Here is a tiny trained network, its code and every weight. The questions are about switching its units off for an input and a class, where a switched-off unit gives its printed mean instead of its output.

import numpy as np


def w(rows, s, z=0):
    codes = np.array(rows[::2]) - 128.0
    scale = np.full(codes.shape[1], s)
    scale[-1] = z or s
    return codes * scale


def f(y):
    return y / 2 * (1 + np.tanh(0.7978845608 * (y + 0.044715 * y**3)))


def log_softmax(a):
    a = a - a.max(-1, keepdims=True)
    return a - np.log(np.exp(a).sum(-1, keepdims=True))


def net(x, mask):
    res = np.array(x, float).reshape(1, 2) / 4 @ E
    y = f(res @ A[0][:, :-1].T + A[0][:, -1])
    res = res + np.where(mask, y, B[0][:, -1]) @ B[0][:, :-1]
    return log_softmax(res[-1] @ U[:, :-1].T + U[:, -1])


A, B = {}, {}
E = w([
[255,101,185,63,168],'x0',
[182,46,45,123,68],'x1',
],0.0082)
A[0] = w([
[114,136,111,119,127,254],'neuron 1',
[222,132,170,122,153,79],'neuron 2',
[18,139,65,138,102,116],'neuron 3',
[154,83,3,135,82,99],'neuron 4',
[63,140,81,146,113,90],'neuron 5',
[45,172,207,134,172,96],'neuron 6',
],0.015,0.01)
B[0] = w([
[106,78,94,253,26,251],'neuron 1',
[195,94,116,62,55,215],'neuron 2',
[221,86,129,114,133,249],'neuron 3',
[59,190,153,67,78,254],'neuron 4',
[166,121,135,55,163,190],'neuron 5',
[71,171,134,65,59,224],'neuron 6',
],0.031,0.0091)
U = w([
[202,72,130,96,140,157],'0',
[54,210,146,99,111,62],'1',
[110,92,114,253,132,255],'2',
[140,122,134,139,167,67],'3',
],0.015,0.0088)

Each question gives the input, the list of numbers given to net, and the class t.
The units are the neurons (one row each of A and B). Each row of codes is followed by its name. A weight is (code - 128) times the scale printed after its matrix; where a second scale follows, it is the last column's (A, B and U).
mask holds one flag per neuron, in row order. A switched-off neuron (its flag False) gives its mean, the last column of its row in B, instead of its output. The means were averaged over made-up inputs and are rounded, as every weight is.
A unit's drop is (log p(t) with every unit on - log p(t) with that unit switched off) / (log p(t) with every unit on - log p(t) with every unit switched off).
The circuit of an input: a set's keep is (log p(t) with only the set's units on - log p(t) with every unit switched off) / (log p(t) with every unit on - log p(t) with every unit switched off). Starting from all 6 units, units are removed one at a time, each time the one whose removal leaves the highest keep (on an exact tie, the one counted first), for as long as the keep stays at least 0.8.
units of the circuit, in order: the units of the circuit, biggest drop first
most important unit: the unit with the biggest drop
top k neurons: the k neurons with the biggest drops, biggest first
drop of u: that unit's drop, to one decimal
input [-8,3], class 0: units of the circuit, in order	(neuron 3)
input [-3,-3], class 2: top 3 neurons	(neuron 4; neuron 2; neuron 1)
input [3,-2], class 2: units of the circuit, in order	(neuron 4; neuron 3)
input [3,0], class 2: units of the circuit, in order	(neuron 3; neuron 4)
input [-7,-6], class 0: top 2 neurons	(neuron 3; neuron 4)
input [-5,3], class 0: top 2 neurons	(neuron 3; neuron 5)
input [5,7], class 1: top 2 neurons	(neuron 4; neuron 3)
input [6,-7], class 1: top 3 neurons	(neuron 6; neuron 3; neuron 5)
input [3,2], class 2: top 4 neurons	(neuron 3; neuron 5; neuron 4; neuron 6)
input [-7,1], class 0: drop of neuron 3	0.1
input [-8,-4], class 0: drop of neuron 3	1.3
input [3,6], class 1: drop of neuron 4	0.2
input [7,8], class 1: drop of neuron 3	0.8
input [-1,2], class 2: most important unit	neuron 6
